Below are the code and all the weights of a small trained network. Each question names an input and a target symbol and asks about switching units off, where a switched-off unit gives its printed mean instead of its output.

import numpy as np


def w(rows, s, z=0):
    codes = np.array(rows[::2]) - 128.0
    scale = np.full(codes.shape[1], s)
    scale[-1] = z or s
    return codes * scale


def norm(h):
    return h / np.sqrt((h * h).mean(-1, keepdims=True) + 1e-5)


def f(y):
    return y / 2 * (1 + np.tanh(0.7978845608 * (y + 0.044715 * y**3)))


def softmax(a):
    e = np.exp(a - a.max(-1, keepdims=True))
    return e / e.sum(-1, keepdims=True)


def log_softmax(a):
    a = a - a.max(-1, keepdims=True)
    return a - np.log(np.exp(a).sum(-1, keepdims=True))


def net(x, mask):
    ids = ['αγδημξστφω'.index(c) for c in x.split()]
    T = len(ids)
    res = E[ids] + P[:T]
    r = norm(res)
    for j in range(2):
        rows = slice(3 * j, 3 * j + 3)
        q, k, v = (r @ M[0][rows].T for M in (Q, K, V))
        z = softmax(np.where(np.tri(T) > 0, q @ k.T / 3**0.5, -1e9)) @ v
        o = O[0][rows]
        res = res + np.where(mask[j], z, o[:, -1]) @ o[:, :-1]
    y = f(norm(res) @ A[0][:, :-1].T + A[0][:, -1])
    res = res + np.where(mask[2:14], y, B[0][:, -1]) @ B[0][:, :-1]
    return log_softmax(norm(res)[-1] @ U[:, :-1].T + U[:, -1])


Q, K, V, O, A, B = {}, {}, {}, {}, {}, {}
E = w([
[171,110,54],'α',
[100,128,234],'γ',
[109,140,196],'δ',
[102,220,102],'η',
[107,204,101],'μ',
[121,95,113],'ξ',
[129,53,141],'σ',
[130,120,187],'τ',
[165,209,126],'φ',
[172,47,252],'ω',
],0.011)
P = w([
[53,94,137],'0',
[91,147,191],'1',
[64,84,115],'2',
[180,132,132],'3',
[53,81,98],'4',
[189,125,134],'5',
[50,101,89],'6',
[190,140,132],'7',
[47,133,51],'8',
[197,122,134],'9',
[58,72,96],'10',
[254,38,149],'11',
[61,83,91],'12',
],0.0077)
Q[0] = w([
[156,152,155],'head 0',
[129,150,93],'head 0',
[197,107,79],'head 0',
[167,253,135],'head 1',
[202,68,176],'head 1',
[42,137,110],'head 1',
],0.015)
K[0] = w([
[113,88,95],'head 0',
[105,151,106],'head 0',
[31,149,155],'head 0',
[188,255,94],'head 1',
[195,102,181],'head 1',
[77,35,70],'head 1',
],0.015)
V[0] = w([
[60,136,58],'head 0',
[218,185,74],'head 0',
[56,9,138],'head 0',
[116,51,67],'head 1',
[232,62,214],'head 1',
[170,15,203],'head 1',
],0.011)
O[0] = w([
[144,126,59,69],'head 0',
[151,27,162,2],'head 0',
[62,174,49,212],'head 0',
[7,149,110,97],'head 1',
[100,254,183,201],'head 1',
[69,184,58,239],'head 1',
],0.01,0.0055)
A[0] = w([
[63,53,101,86],'neuron 0',
[141,64,180,124],'neuron 1',
[168,197,5,249],'neuron 2',
[190,62,116,52],'neuron 3',
[219,208,178,67],'neuron 4',
[73,85,252,189],'neuron 5',
[90,166,50,39],'neuron 6',
[140,81,109,101],'neuron 7',
[153,189,115,116],'neuron 8',
[168,149,134,171],'neuron 9',
[200,196,134,188],'neuron 10',
[116,81,86,88],'neuron 11',
],0.012,0.002)
B[0] = w([
[103,170,70,162],'neuron 0',
[100,120,166,153],'neuron 1',
[236,28,162,255],'neuron 2',
[52,190,166,164],'neuron 3',
[255,117,96,201],'neuron 4',
[96,14,123,177],'neuron 5',
[134,57,125,211],'neuron 6',
[85,148,125,129],'neuron 7',
[126,152,150,189],'neuron 8',
[169,137,138,146],'neuron 9',
[242,107,132,203],'neuron 10',
[88,116,119,129],'neuron 11',
],0.015,0.0061)
U = w([
[141,153,19,3],'α',
[86,96,47,137],'γ',
[120,122,166,55],'δ',
[100,58,247,147],'η',
[51,180,202,239],'μ',
[139,56,62,146],'ξ',
[93,140,64,218],'σ',
[172,149,126,204],'τ',
[189,80,133,124],'φ',
[161,197,170,181],'ω',
],0.011,0.0045)

Each question gives the input, a string of symbols that net reads in full, and the target symbol t.
The units are the heads (3 rows each of Q, K, V and O) and the neurons (one row each of A and B). Each row of codes is followed by its name. A weight is (code - 128) times the scale printed after its matrix; where a second scale follows, it is the last column's (O, A, B and U).
mask holds one flag per unit, heads first, then neurons. A switched-off unit (its flag False) gives its mean, the last column of its rows in O or B, instead of its output. The means were averaged over made-up inputs and are rounded, as every weight is.
A unit's drop is (log p(t) with every unit on - log p(t) with that unit switched off) / (log p(t) with every unit on - log p(t) with every unit switched off).
The circuit of an input: a set's keep is (log p(t) with only the set's units on - log p(t) with every unit switched off) / (log p(t) with every unit on - log p(t) with every unit switched off). Starting from the 12 units with the biggest drops (on a tie, the unit counted first), units are removed one at a time, each time the one whose removal leaves the highest keep (on an exact tie, the one counted first), for as long as the keep stays at least 0.8.
circuit, biggest first: the units of the circuit, biggest drop first
top k neurons: the k neurons with the biggest drops, biggest first
which heads matter: for each layer, one digit per head in row order, 1 if its drop is at least 0.15 and else 0, layers parted by /
drop of u: that unit's drop, to one decimal
input ξ τ τ, target γ: which heads matter	01
input φ ω δ σ α σ τ μ φ ω ω δ γ, target μ: circuit, biggest first	(head 1)
input γ φ η, target η: which heads matter	11
input τ ω ω σ σ γ φ, target η: which heads matter	01
input γ δ γ, target ω: top 3 neurons	(neuron 5; neuron 4; neuron 10)
input τ σ τ ω δ τ τ, target μ: circuit, biggest first	(head 0; neuron 2)
input φ ω τ, target μ: which heads matter	00
input ξ τ ξ τ μ, target γ: which heads matter	01
input δ ω δ, target μ: which heads matter	10
input σ ω δ, target μ: which heads matter	00
input α ω ξ, target γ: which heads matter	01
input τ δ δ φ μ, target η: which heads matter	10
input γ α δ γ σ γ ω ω μ γ γ, target μ: which heads matter	01
input γ τ γ, target ω: which heads matter	11
input ω φ μ ω τ φ δ α τ ξ ξ ω, target ω: top neuron	(neuron 5)
input η ω φ δ γ τ μ φ τ γ η, target η: which heads matter	10
input τ ω μ ω γ ω δ ξ φ, target η: top 2 neurons	(neuron 3; neuron 1)
input ω δ ξ, target γ: drop of head 1	0.9
input σ δ τ, target σ: drop of head 1	0.6
input ξ φ ξ τ γ φ τ δ δ, target η: drop of head 0	1.1
input μ φ η μ δ σ γ γ τ τ δ φ δ, target η: top neuron	(neuron 1)
